Here is a tiny trained network, its code and every weight. The questions are about switching its units off for an input and a class, where a switched-off unit gives its printed mean instead of its output.

import numpy as np


def w(rows, s, z=0):
    codes = np.array(rows[::2]) - 128.0
    scale = np.full(codes.shape[1], s)
    scale[-1] = z or s
    return codes * scale


def norm(h):
    return h / np.sqrt((h * h).mean(-1, keepdims=True) + 1e-5)


def f(y):
    return np.maximum(y, 0)


def log_softmax(a):
    a = a - a.max(-1, keepdims=True)
    return a - np.log(np.exp(a).sum(-1, keepdims=True))


def net(x, mask):
    res = np.array(x, float).reshape(1, 5) / 4 @ E
    u = 0
    for l in range(2):
        y = f(norm(res) @ A[l][:, :-1].T + A[l][:, -1])
        res = res + np.where(mask[u : u + 11], y, B[l][:, -1]) @ B[l][:, :-1]
        u += 11
    return log_softmax(norm(res)[-1] @ U[:, :-1].T + U[:, -1])


A, B = {}, {}
E = w([
[123,80,34,206,106,37,78],'x0',
[183,138,78,224,193,119,135],'x1',
[72,37,153,69,53,29,93],'x2',
[176,50,254,123,187,107,37],'x3',
[24,172,198,203,78,218,35],'x4',
],0.0069)
A[0] = w([
[172,161,69,62,119,158,145,4],'0.n0',
[49,117,101,139,110,124,56,31],'0.n1',
[91,176,192,155,230,210,78,183],'0.n2',
[140,92,178,106,37,58,125,96],'0.n3',
[145,154,133,109,169,101,164,168],'0.n4',
[136,114,78,177,120,78,132,135],'0.n5',
[94,79,205,10,109,61,26,187],'0.n6',
[152,143,82,101,117,101,134,7],'0.n7',
[183,101,201,143,140,175,140,78],'0.n8',
[148,88,125,208,99,163,141,207],'0.n9',
[60,98,173,115,110,81,113,46],'0.n10',
],0.012,0.0032)
B[0] = w([
[134,113,195,69,121,151,228,156],'0.n0',
[146,125,218,95,83,141,221,178],'0.n1',
[191,221,45,117,64,193,138,212],'0.n2',
[119,108,90,188,221,142,53,189],'0.n3',
[135,125,175,90,141,164,162,160],'0.n4',
[187,93,49,188,169,84,103,179],'0.n5',
[122,51,254,87,109,117,143,251],'0.n6',
[70,179,66,207,190,83,163,145],'0.n7',
[172,192,116,119,214,137,130,161],'0.n8',
[104,159,96,124,59,50,116,174],'0.n9',
[119,68,221,36,156,107,142,177],'0.n10',
],0.0093,0.012)
A[1] = w([
[46,215,152,158,70,89,152,102],'1.n0',
[197,132,37,227,96,181,86,217],'1.n1',
[115,105,124,198,66,61,199,129],'1.n2',
[60,179,161,221,110,163,130,98],'1.n3',
[77,165,136,18,173,156,164,69],'1.n4',
[105,226,187,162,103,154,137,94],'1.n5',
[189,1,171,61,159,64,126,106],'1.n6',
[211,155,184,123,85,101,98,3],'1.n7',
[124,148,148,160,39,205,174,124],'1.n8',
[38,180,74,165,19,189,121,105],'1.n9',
[99,137,137,153,45,79,119,33],'1.n10',
],0.0095,0.005)
B[1] = w([
[113,185,147,110,82,221,70,167],'1.n0',
[30,142,20,187,133,103,20,232],'1.n1',
[98,180,86,139,240,203,38,181],'1.n2',
[110,234,87,93,56,100,99,150],'1.n3',
[180,110,82,96,137,123,243,176],'1.n4',
[73,231,116,110,137,219,187,176],'1.n5',
[48,172,110,141,105,127,115,254],'1.n6',
[20,253,82,43,99,116,167,144],'1.n7',
[1,128,143,64,27,162,210,199],'1.n8',
[106,176,207,137,154,215,34,194],'1.n9',
[124,72,179,164,206,175,21,143],'1.n10',
],0.0088,0.0094)
U = w([
[83,72,8,219,203,46,39,155],'0',
[79,121,165,47,66,164,210,180],'1',
[200,148,85,104,197,157,178,30],'2',
[172,117,128,190,71,56,119,2],'3',
[77,178,82,139,106,199,38,238],'4',
[105,44,222,75,150,109,37,209],'5',
],0.014,0.0071)

Each question gives the input, the list of numbers given to net, and the class t.
The units are the neurons (one row each of A and B). Each row of codes is followed by its name. A weight is (code - 128) times the scale printed after its matrix; where a second scale follows, it is the last column's (A, B and U).
mask holds one flag per neuron, layer by layer. A switched-off neuron (its flag False) gives its mean, the last column of its row in B, instead of its output. The means were averaged over made-up inputs and are rounded, as every weight is.
A unit's drop is (log p(t) with every unit on - log p(t) with that unit switched off) / (log p(t) with every unit on - log p(t) with every unit switched off).
The circuit of an input: a set's keep is (log p(t) with only the set's units on - log p(t) with every unit switched off) / (log p(t) with every unit on - log p(t) with every unit switched off). Starting from the 12 units with the biggest drops (on a tie, the unit counted first), units are removed one at a time, each time the one whose removal leaves the highest keep (on an exact tie, the one counted first), for as long as the keep stays at least 0.8.
units of the circuit, in order: the units of the circuit, biggest drop first
unit that matters most: the unit with the biggest drop
k most important neurons: the k neurons with the biggest drops, biggest first
k most important neurons of layer l: the k neurons of layer l with the biggest drops, biggest first
drop of u: that unit's drop, to one decimal
input [-6,5,4,-8,-3], class 2: units of the circuit, in order => [0.n6 1.n6]
input [6,6,-1,-7,1], class 0: unit that matters most => 0.n5
input [5,-5,-5,-6,-5], class 0: 2 most important neurons => [0.n5 0.n6]
input [0,-2,4,-4,-1], class 0: units of the circuit, in order => [0.n3 0.n2]
input [0,-3,-1,-5,-3], class 2: 2 most important neurons => [0.n6 0.n7]
input [1,2,4,2,5], class 5: 3 most important neurons of layer 0 => [0.n6 0.n10 0.n3]
input [4,-6,-4,3,-8], class 2: 2 most important neurons of layer 1 => [1.n1 1.n8]
input [-4,-1,6,0,8], class 1: units of the circuit, in order => [0.n1 1.n1]
input [-1,-3,-3,5,-1], class 1: 3 most important neurons => [0.n6 0.n3 0.n5]
input [5,-5,1,-1,2], class 5: 2 most important neurons of layer 0 => [0.n3 0.n2]
input [5,-5,-4,-7,-4], class 0: 2 most important neurons of layer 0 => [0.n5 0.n6]
input [-2,6,3,7,6], class 1: 2 most important neurons => [0.n2 0.n6]
input [8,-8,-1,-3,2], class 5: drop of 1.n1 => 0.3
input [6,0,1,-7,-2], class 0: units of the circuit, in order => [0.n5]
input [6,-8,6,-3,-3], class 5: drop of 0.n6 => 0.3
input [-1,7,-4,-6,-3], class 0: drop of 0.n6 => 0.4
input [1,6,3,3,-2], class 0: drop of 1.n3 => 0.0
